Here is a tiny trained network, its code and every weight. The questions are about switching its units off for an input and a class, where a switched-off unit gives its printed mean instead of its output.

import numpy as np


def w(rows, s, z=0):
    codes = np.array(rows[::2]) - 128.0
    scale = np.full(codes.shape[1], s)
    scale[-1] = z or s
    return codes * scale


def f(y):
    return np.maximum(y, 0)


def log_softmax(a):
    a = a - a.max(-1, keepdims=True)
    return a - np.log(np.exp(a).sum(-1, keepdims=True))


def net(x, mask):
    res = np.array(x, float).reshape(1, 5) / 4 @ E
    y = f(res @ A[0][:, :-1].T + A[0][:, -1])
    res = res + np.where(mask, y, B[0][:, -1]) @ B[0][:, :-1]
    return log_softmax(res[-1] @ U[:, :-1].T + U[:, -1])


A, B = {}, {}
E = w([
[80,142,86],'x0',
[254,228,128],'x1',
[232,41,116],'x2',
[134,92,233],'x3',
[89,120,92],'x4',
],0.0088)
A[0] = w([
[164,165,159,57],'neuron 1',
[143,61,134,195],'neuron 2',
[78,133,92,88],'neuron 3',
[159,232,122,156],'neuron 4',
[45,112,130,30],'neuron 5',
[80,70,69,172],'neuron 6',
[146,143,160,2],'neuron 7',
[111,150,248,95],'neuron 8',
],0.012,0.0049)
B[0] = w([
[153,131,104,176],'neuron 1',
[180,59,144,226],'neuron 2',
[81,144,79,191],'neuron 3',
[180,167,58,248],'neuron 4',
[106,78,108,210],'neuron 5',
[61,81,199,255],'neuron 6',
[136,194,141,139],'neuron 7',
[174,146,248,234],'neuron 8',
],0.011,0.0071)
U = w([
[158,113,74,41],'0',
[108,214,254,2],'1',
[54,135,89,139],'2',
[160,57,122,241],'3',
[68,87,134,50],'4',
[172,153,90,68],'5',
[141,69,152,208],'6',
],0.016,0.0081)

Each question gives the input, the list of numbers given to net, and the class t.
The units are the neurons (one row each of A and B). Each row of codes is followed by its name. A weight is (code - 128) times the scale printed after its matrix; where a second scale follows, it is the last column's (A, B and U).
mask holds one flag per neuron, in row order. A switched-off neuron (its flag False) gives its mean, the last column of its row in B, instead of its output. The means were averaged over made-up inputs and are rounded, as every weight is.
A unit's drop is (log p(t) with every unit on - log p(t) with that unit switched off) / (log p(t) with every unit on - log p(t) with every unit switched off).
The circuit of an input: a set's keep is (log p(t) with only the set's units on - log p(t) with every unit switched off) / (log p(t) with every unit on - log p(t) with every unit switched off). Starting from all 8 units, units are removed one at a time, each time the one whose removal leaves the highest keep (on an exact tie, the one counted first), for as long as the keep stays at least 0.8.
circuit, biggest first: the units of the circuit, biggest drop first
k most important neurons: the k neurons with the biggest drops, biggest first
drop when u is switched off: that unit's drop, to one decimal
input [-7,0,1,6,-2], class 1: circuit, biggest first => neuron 8
input [0,-5,0,-1,-1], class 4: circuit, biggest first => neuron 6; neuron 4; neuron 8
input [-2,7,1,4,4], class 5: circuit, biggest first => neuron 4; neuron 6
input [-7,8,-3,2,3], class 5: 3 most important neurons => neuron 4; neuron 6; neuron 1
input [-3,6,-2,0,-7], class 5: 3 most important neurons => neuron 4; neuron 6; neuron 1
input [0,8,5,6,4], class 5: 2 most important neurons => neuron 6; neuron 4
input [7,2,-1,3,1], class 5: 2 most important neurons => neuron 6; neuron 8
input [7,-7,1,-5,8], class 4: 3 most important neurons => neuron 6; neuron 4; neuron 5
input [-6,-4,2,8,-1], class 1: 3 most important neurons => neuron 8; neuron 5; neuron 4
input [8,1,5,1,7], class 4: drop when neuron 3 is switched off => -0.1
input [3,-6,4,1,6], class 4: drop when neuron 3 is switched off => 0.1
input [5,-6,2,-5,2], class 4: drop when neuron 4 is switched off => 0.2
